Below is a small trained network, with its code and all its weights. Each question gives an input and a class and asks what happens when units are switched off, that is, made to give their printed mean instead of their output.

import numpy as np


def w(rows, s, z=0):
    codes = np.array(rows[::2]) - 128.0
    scale = np.full(codes.shape[1], s)
    scale[-1] = z or s
    return codes * scale


def f(y):
    return np.maximum(y, 0)


def log_softmax(a):
    a = a - a.max(-1, keepdims=True)
    return a - np.log(np.exp(a).sum(-1, keepdims=True))


def net(x, mask):
    res = np.array(x, float).reshape(1, 8) / 4 @ E
    y = f(res @ A[0][:, :-1].T + A[0][:, -1])
    res = res + np.where(mask, y, B[0][:, -1]) @ B[0][:, :-1]
    return log_softmax(res[-1] @ U[:, :-1].T + U[:, -1])


A, B = {}, {}
E = w([
[131,124,178,131,205],'x0',
[128,128,128,128,128],'x1',
[96,158,152,12,102],'x2',
[128,128,128,128,128],'x3',
[110,174,58,94,195],'x4',
[128,129,129,127,128],'x5',
[110,27,98,62,165],'x6',
[255,150,117,102,105],'x7',
],0.0068)
A[0] = w([
[183,128,105,118,118,50],'n0',
[141,118,109,149,129,240],'n1',
[102,166,49,115,160,38],'n2',
[118,111,192,121,88,63],'n3',
[130,68,104,83,132,19],'n4',
[138,165,130,135,124,121],'n5',
[142,124,172,120,179,229],'n6',
[132,167,73,97,170,47],'n7',
[141,52,96,121,146,28],'n8',
[147,82,215,147,66,19],'n9',
[117,175,248,59,181,141],'n10',
[246,133,164,104,179,69],'n11',
[145,164,168,134,186,65],'n12',
[129,196,124,191,127,34],'n13',
[113,130,73,129,74,254],'n14',
[140,90,89,93,144,156],'n15',
[123,178,61,130,155,82],'n16',
[145,142,134,87,116,91],'n17',
[161,134,88,120,101,83],'n18',
[68,153,154,161,125,63],'n19',
[124,238,183,144,122,35],'n20',
[146,40,131,106,160,29],'n21',
[97,159,159,81,122,17],'n22',
[98,155,169,38,99,14],'n23',
[73,133,138,140,169,136],'n24',
[87,109,171,143,94,106],'n25',
[144,107,116,110,145,122],'n26',
[126,183,92,113,171,40],'n27',
[133,147,68,144,175,52],'n28',
[158,159,145,121,130,52],'n29',
[154,84,68,197,137,44],'n30',
[145,67,170,144,93,42],'n31',
[153,145,85,125,115,85],'n32',
[144,97,79,221,154,21],'n33',
[173,97,151,171,218,109],'n34',
[170,137,183,117,176,129],'n35',
[141,112,168,178,189,126],'n36',
[37,130,120,155,140,11],'n37',
[110,112,121,161,133,109],'n38',
[121,192,151,150,115,36],'n39',
[109,115,62,137,56,216],'n40',
[178,103,76,105,126,71],'n41',
],0.013,0.0059)
B[0] = w([
[88,164,150,49,188,154],'n0',
[159,3,183,101,58,224],'n1',
[233,146,112,133,151,166],'n2',
[199,154,98,139,166,158],'n3',
[78,148,24,155,137,156],'n4',
[111,86,106,139,125,164],'n5',
[108,66,193,210,112,241],'n6',
[237,125,106,142,148,165],'n7',
[78,127,29,152,150,159],'n8',
[248,177,67,119,219,176],'n9',
[135,159,174,203,14,254],'n10',
[65,106,196,7,208,216],'n11',
[115,204,109,180,133,161],'n12',
[79,77,38,167,115,176],'n13',
[106,82,208,225,77,235],'n14',
[124,56,88,171,115,194],'n15',
[196,156,131,163,175,170],'n16',
[112,126,145,92,96,159],'n17',
[73,182,153,97,187,155],'n18',
[97,95,111,59,186,165],'n19',
[79,60,5,158,150,205],'n20',
[79,159,16,194,156,171],'n21',
[138,171,131,48,69,155],'n22',
[182,177,79,29,16,190],'n23',
[100,79,177,78,199,203],'n24',
[155,134,136,88,202,169],'n25',
[110,109,111,151,133,157],'n26',
[211,152,109,149,150,158],'n27',
[205,171,120,125,145,158],'n28',
[99,127,95,95,145,145],'n29',
[141,187,94,52,56,181],'n30',
[206,178,93,163,192,156],'n31',
[84,155,149,126,155,150],'n32',
[180,188,109,15,30,188],'n33',
[136,181,140,173,54,215],'n34',
[83,149,161,154,168,189],'n35',
[130,147,167,175,63,202],'n36',
[44,167,161,12,222,172],'n37',
[133,135,157,81,119,154],'n38',
[90,96,43,144,138,162],'n39',
[79,177,206,227,114,219],'n40',
[77,131,149,109,154,162],'n41',
],0.02,0.0066)
U = w([
[162,154,104,84,43,102],'0',
[109,88,34,169,141,50],'1',
[255,130,132,159,194,89],'2',
[128,148,176,193,118,57],'3',
[108,118,162,69,187,94],'4',
[155,95,154,161,118,254],'5',
[155,90,156,159,115,220],'6',
[161,90,153,162,116,211],'7',
],0.0091,0.0061)

Each question gives the input, the list of numbers given to net, and the class t.
The units are the neurons (one row each of A and B). Each row of codes is followed by its name. A weight is (code - 128) times the scale printed after its matrix; where a second scale follows, it is the last column's (A, B and U).
mask holds one flag per neuron, in row order. A switched-off neuron (its flag False) gives its mean, the last column of its row in B, instead of its output. The means were averaged over made-up inputs and are rounded, as every weight is.
A unit's drop is (log p(t) with every unit on - log p(t) with that unit switched off) / (log p(t) with every unit on - log p(t) with every unit switched off).
The circuit of an input: a set's keep is (log p(t) with only the set's units on - log p(t) with every unit switched off) / (log p(t) with every unit on - log p(t) with every unit switched off). Starting from the 12 units with the biggest drops (on a tie, the unit counted first), units are removed one at a time, each time the one whose removal leaves the highest keep (on an exact tie, the one counted first), for as long as the keep stays at least 0.8.
circuit, biggest first: the units of the circuit, biggest drop first
unit that matters most: the unit with the biggest drop
k most important neurons: the k neurons with the biggest drops, biggest first
drop when u is switched off: that unit's drop, to one decimal
input [-7,-1,-3,1,0,-4,0,7], class 3: circuit, biggest first	n40
input [-4,-8,-6,2,8,8,2,-8], class 2: 4 most important neurons	n2, n16, n28, n11
input [-8,8,-1,4,2,1,-2,-5], class 3: 2 most important neurons	n40, n14
input [-8,-1,3,7,2,-3,7,6], class 3: 3 most important neurons	n40, n14, n20
input [5,8,7,6,0,-6,5,-8], class 4: 2 most important neurons	n37, n24
input [-1,2,2,-1,6,1,7,-8], class 4: 3 most important neurons	n37, n24, n20
input [-2,-5,-5,-4,-3,-3,-1,5], class 0: 3 most important neurons	n30, n33, n6
input [4,0,-5,-2,8,3,8,-5], class 1: 2 most important neurons	n8, n21
input [5,3,-7,6,7,-1,-8,-4], class 1: 2 most important neurons	n13, n20
input [-6,-4,7,-3,4,-6,8,5], class 1: 2 most important neurons	n4, n15
input [-5,2,6,3,8,-1,2,6], class 2: circuit, biggest first	n7, n2
input [3,-3,2,2,0,-1,5,-5], class 1: 2 most important neurons	n21, n11
input [2,-2,2,-4,-6,-3,7,-5], class 1: circuit, biggest first	n21, n4
input [5,7,-1,-4,8,3,4,8], class 2: unit that matters most	n7
input [5,4,-3,-6,-5,5,-5,7], class 4: 2 most important neurons	n11, n14
input [6,-4,-2,0,7,-3,-7,-5], class 1: 3 most important neurons	n20, n13, n39
input [7,-2,-1,4,8,-3,0,4], class 2: drop when n8 is switched off	0.0
input [-8,-6,2,-6,6,2,-1,0], class 3: drop when n35 is switched off	-0.1
input [-5,-2,-3,6,-3,6,8,-4], class 1: drop when n21 is switched off	0.2
input [8,5,-8,-8,6,6,0,-1], class 0: circuit, biggest first	n33
